Here is a tiny trained network, its code and every weight. The questions are about switching its units off for an input and a class, where a switched-off unit gives its printed mean instead of its output.

import numpy as np


def w(rows, s, z=0):
    codes = np.array(rows[::2]) - 128.0
    scale = np.full(codes.shape[1], s)
    scale[-1] = z or s
    return codes * scale


def f(y):
    return y / 2 * (1 + np.tanh(0.7978845608 * (y + 0.044715 * y**3)))


def log_softmax(a):
    a = a - a.max(-1, keepdims=True)
    return a - np.log(np.exp(a).sum(-1, keepdims=True))


def net(x, mask):
    res = np.array(x, float).reshape(1, 8) / 4 @ E
    y = f(res @ A[0][:, :-1].T + A[0][:, -1])
    res = res + np.where(mask, y, B[0][:, -1]) @ B[0][:, :-1]
    return log_softmax(res[-1] @ U[:, :-1].T + U[:, -1])


A, B = {}, {}
E = w([
[97,66,105],'x0',
[181,73,47],'x1',
[235,63,68],'x2',
[125,183,171],'x3',
[81,66,153],'x4',
[112,137,186],'x5',
[62,253,80],'x6',
[120,69,37],'x7',
],0.0063)
A[0] = w([
[64,91,160,182],'n0',
[57,113,123,228],'n1',
[149,74,35,168],'n2',
[65,166,89,223],'n3',
[109,72,171,193],'n4',
[181,144,80,200],'n5',
[137,155,99,251],'n6',
[122,167,150,246],'n7',
[87,152,225,96],'n8',
[134,91,96,61],'n9',
[164,192,78,253],'n10',
[161,38,183,207],'n11',
[109,109,104,50],'n12',
[192,181,72,211],'n13',
[154,80,2,132],'n14',
[145,182,149,154],'n15',
],0.013,0.0041)
B[0] = w([
[59,125,186,175],'n0',
[64,127,204,184],'n1',
[75,74,16,237],'n2',
[69,152,255,209],'n3',
[91,190,155,177],'n4',
[73,110,92,193],'n5',
[55,120,145,185],'n6',
[64,218,117,195],'n7',
[150,123,52,211],'n8',
[240,127,83,148],'n9',
[14,118,183,218],'n10',
[90,242,112,219],'n11',
[183,143,129,125],'n12',
[19,92,86,209],'n13',
[117,61,23,254],'n14',
[107,137,97,174],'n15',
],0.0065,0.0086)
U = w([
[225,82,212,24],'0',
[254,150,91,5],'1',
[68,197,209,219],'2',
[106,73,39,193],'3',
],0.0061,0.0025)

Each question gives the input, the list of numbers given to net, and the class t.
The units are the neurons (one row each of A and B). Each row of codes is followed by its name. A weight is (code - 128) times the scale printed after its matrix; where a second scale follows, it is the last column's (A, B and U).
mask holds one flag per neuron, in row order. A switched-off neuron (its flag False) gives its mean, the last column of its row in B, instead of its output. The means were averaged over made-up inputs and are rounded, as every weight is.
A unit's drop is (log p(t) with every unit on - log p(t) with that unit switched off) / (log p(t) with every unit on - log p(t) with every unit switched off).
The circuit of an input: a set's keep is (log p(t) with only the set's units on - log p(t) with every unit switched off) / (log p(t) with every unit on - log p(t) with every unit switched off). Starting from the 12 units with the biggest drops (on a tie, the unit counted first), units are removed one at a time, each time the one whose removal leaves the highest keep (on an exact tie, the one counted first), for as long as the keep stays at least 0.8.
circuit, biggest first: the units of the circuit, biggest drop first
unit that matters most: the unit with the biggest drop
top k neurons: the k neurons with the biggest drops, biggest first
drop when u is switched off: that unit's drop, to one decimal
input [3,-3,6,2,2,8,-5,4], class 1: unit that matters most -> n10
input [-4,-3,3,-8,1,5,-8,-2], class 1: circuit, biggest first -> (n10, n13)
input [3,5,-2,-2,5,6,-6,0], class 2: circuit, biggest first -> (n11, n4)
input [8,3,-5,-8,6,-7,-7,-6], class 2: top 3 neurons -> (n11, n4, n0)
input [2,5,3,-1,7,3,-5,-6], class 2: top 4 neurons -> (n11, n4, n14, n8)
input [8,6,-5,-4,-2,8,-6,-3], class 2: circuit, biggest first -> (n11, n14)
input [2,3,4,5,7,5,-7,1], class 2: top 4 neurons -> (n11, n4, n8, n14)
input [-7,7,-2,5,6,6,-3,3], class 0: drop when n4 is switched off -> -0.1
input [-6,-1,-5,3,-5,-1,-8,5], class 0: drop when n13 is switched off -> 0.2
input [2,1,-8,-1,8,-3,5,7], class 2: drop when n3 is switched off -> 0.1
